Below are the code and all the weights of a small trained network. Each question names an input and a target symbol and asks about switching units off, where a switched-off unit gives its printed mean instead of its output.

import numpy as np


def w(rows, s, z=0):
    codes = np.array(rows[::2]) - 128.0
    scale = np.full(codes.shape[1], s)
    scale[-1] = z or s
    return codes * scale


def f(y):
    return np.maximum(y, 0)


def softmax(a):
    e = np.exp(a - a.max(-1, keepdims=True))
    return e / e.sum(-1, keepdims=True)


def log_softmax(a):
    a = a - a.max(-1, keepdims=True)
    return a - np.log(np.exp(a).sum(-1, keepdims=True))


def net(x, mask):
    ids = ['αβγδεζηθμξπστφω'.index(c) for c in x.split()]
    T = len(ids)
    res = E[ids] + P[:T]
    q, k, v = (res @ M[0].T for M in (Q, K, V))
    z = softmax(np.where(np.tri(T) > 0, q @ k.T / 3**0.5, -1e9)) @ v
    res = res + np.where(mask[0], z, O[0][:, -1]) @ O[0][:, :-1]
    y = f(res @ A[0][:, :-1].T + A[0][:, -1])
    res = res + np.where(mask[1:9], y, B[0][:, -1]) @ B[0][:, :-1]
    return log_softmax(res[-1] @ U[:, :-1].T + U[:, -1])


Q, K, V, O, A, B = {}, {}, {}, {}, {}, {}
E = w([
[178,113,250],'α',
[76,48,103],'β',
[159,74,156],'γ',
[185,138,99],'δ',
[103,139,114],'ε',
[217,132,54],'ζ',
[140,102,158],'η',
[97,121,111],'θ',
[143,98,157],'μ',
[137,108,163],'ξ',
[98,153,128],'π',
[192,189,115],'σ',
[167,139,164],'τ',
[90,161,147],'φ',
[179,155,119],'ω',
],0.013)
P = w([
[247,95,161],'0',
[217,82,145],'1',
[202,82,122],'2',
[188,82,106],'3',
[194,89,84],'4',
[186,99,71],'5',
[182,105,50],'6',
[175,103,28],'7',
[169,109,22],'8',
[167,111,5],'9',
[159,116,2],'10',
[156,122,2],'11',
[150,130,9],'12',
],0.0029)
Q[0] = w([
[86,112,176],'H1',
[253,204,109],'H1',
[128,93,115],'H1',
],0.035)
K[0] = w([
[139,123,182],'H1',
[1,180,67],'H1',
[169,142,116],'H1',
],0.031)
V[0] = w([
[11,68,156],'H1',
[230,21,50],'H1',
[63,224,123],'H1',
],0.012)
O[0] = w([
[157,7,130,32],'H1',
[11,139,91,254],'H1',
[220,147,198,50],'H1',
],0.013,0.0081)
A[0] = w([
[95,187,189,159],'N1',
[158,121,46,139],'N2',
[77,60,164,124],'N3',
[215,174,134,153],'N4',
[49,142,250,96],'N5',
[214,107,136,14],'N6',
[151,89,159,186],'N7',
[157,151,62,1],'N8',
],0.014,0.0083)
B[0] = w([
[179,153,119,254],'N1',
[82,101,110,195],'N2',
[129,164,94,188],'N3',
[129,98,226,186],'N4',
[123,24,133,194],'N5',
[252,150,44,155],'N6',
[64,145,131,152],'N7',
[50,162,205,146],'N8',
],0.037,0.0089)
U = w([
[133,140,128,37],'α',
[113,140,139,40],'β',
[133,183,176,232],'γ',
[130,77,183,138],'δ',
[212,111,100,221],'ε',
[122,140,133,142],'ζ',
[44,76,236,126],'η',
[61,196,154,139],'θ',
[224,228,29,70],'μ',
[181,126,74,227],'ξ',
[145,185,82,39],'π',
[38,82,196,110],'σ',
[117,128,117,150],'τ',
[153,2,81,3],'φ',
[73,89,73,196],'ω',
],0.0066,0.004)

Each question gives the input, a string of symbols that net reads in full, and the target symbol t.
The units are the heads (3 rows each of Q, K, V and O) and the neurons (one row each of A and B). Each row of codes is followed by its name. A weight is (code - 128) times the scale printed after its matrix; where a second scale follows, it is the last column's (O, A, B and U).
mask holds one flag per unit, heads first, then neurons. A switched-off unit (its flag False) gives its mean, the last column of its rows in O or B, instead of its output. The means were averaged over made-up inputs and are rounded, as every weight is.
A unit's drop is (log p(t) with every unit on - log p(t) with that unit switched off) / (log p(t) with every unit on - log p(t) with every unit switched off).
The circuit of an input: a set's keep is (log p(t) with only the set's units on - log p(t) with every unit switched off) / (log p(t) with every unit on - log p(t) with every unit switched off). Starting from all 9 units, units are removed one at a time, each time the one whose removal leaves the highest keep (on an exact tie, the one counted first), for as long as the keep stays at least 0.8.
units of the circuit, in order: the units of the circuit, biggest drop first
most important unit: the unit with the biggest drop
k most important neurons: the k neurons with the biggest drops, biggest first
drop of u: that unit's drop, to one decimal
input ζ β σ ξ, target φ: most important unit -> N5
input γ γ γ ζ ζ α ζ ε ω ζ γ γ δ, target η: units of the circuit, in order -> (H1 N4 N1)
input γ ζ ζ ζ γ τ γ γ γ γ φ, target ω: 3 most important neurons -> (N5 N4 N6)
input ζ γ ε γ π ω γ δ, target δ: units of the circuit, in order -> (N4 H1 N6 N1)
input γ ε η φ, target ω: units of the circuit, in order -> (H1 N4)
input β π γ γ γ γ ζ γ γ γ γ μ, target ω: 4 most important neurons -> (N4 N1 N6 N3)
input γ γ ζ η, target ω: 2 most important neurons -> (N5 N4)
input ζ β θ γ π ω φ γ π σ, target δ: units of the circuit, in order -> (N4 H1 N6 N1)
input γ σ θ, target ω: units of the circuit, in order -> (H1 N4 N5)
input τ β σ, target ω: 3 most important neurons -> (N1 N2 N4)
input ω γ ζ β δ γ γ ζ γ ε σ γ σ, target η: units of the circuit, in order -> (H1 N4)
input γ γ θ ω β ζ, target ω: 2 most important neurons -> (N2 N4)
input μ γ ω α γ γ γ π ω γ τ σ, target δ: units of the circuit, in order -> (N4 H1 N6)
input γ σ ω δ, target μ: units of the circuit, in order -> (H1 N1)
input ζ γ ζ μ, target φ: units of the circuit, in order -> (N5 H1)
input ζ ω α γ γ γ γ γ γ ω ζ, target θ: 2 most important neurons -> (N8 N5)
input π ω σ δ γ γ π ξ δ ω, target δ: most important unit -> N4
input η σ ζ ζ ζ ω α η, target φ: units of the circuit, in order -> (N5 H1 N8)
input β γ β β ε, target ω: units of the circuit, in order -> (H1 N1 N4)
input σ γ ζ δ ε γ ζ β, target ω: most important unit -> H1
input δ γ φ δ γ ω η τ θ β, target ω: 2 most important neurons -> (N1 N2)
input γ γ ζ η η, target ω: 3 most important neurons -> (N4 N5 N6)
input γ γ π γ β β η η γ γ ζ ω, target ω: 3 most important neurons -> (N1 N2 N4)
input ζ ζ γ ζ ω ω, target μ: 3 most important neurons -> (N1 N4 N5)
input ζ γ ω σ, target γ: 2 most important neurons -> (N4 N1)
input γ γ ε γ ζ, target η: 2 most important neurons -> (N4 N1)
input γ γ ω γ γ ζ γ γ β γ ω, target ω: drop of N4 -> 0.1
input ζ ω γ φ γ γ ζ δ, target ε: drop of N8 -> 0.0
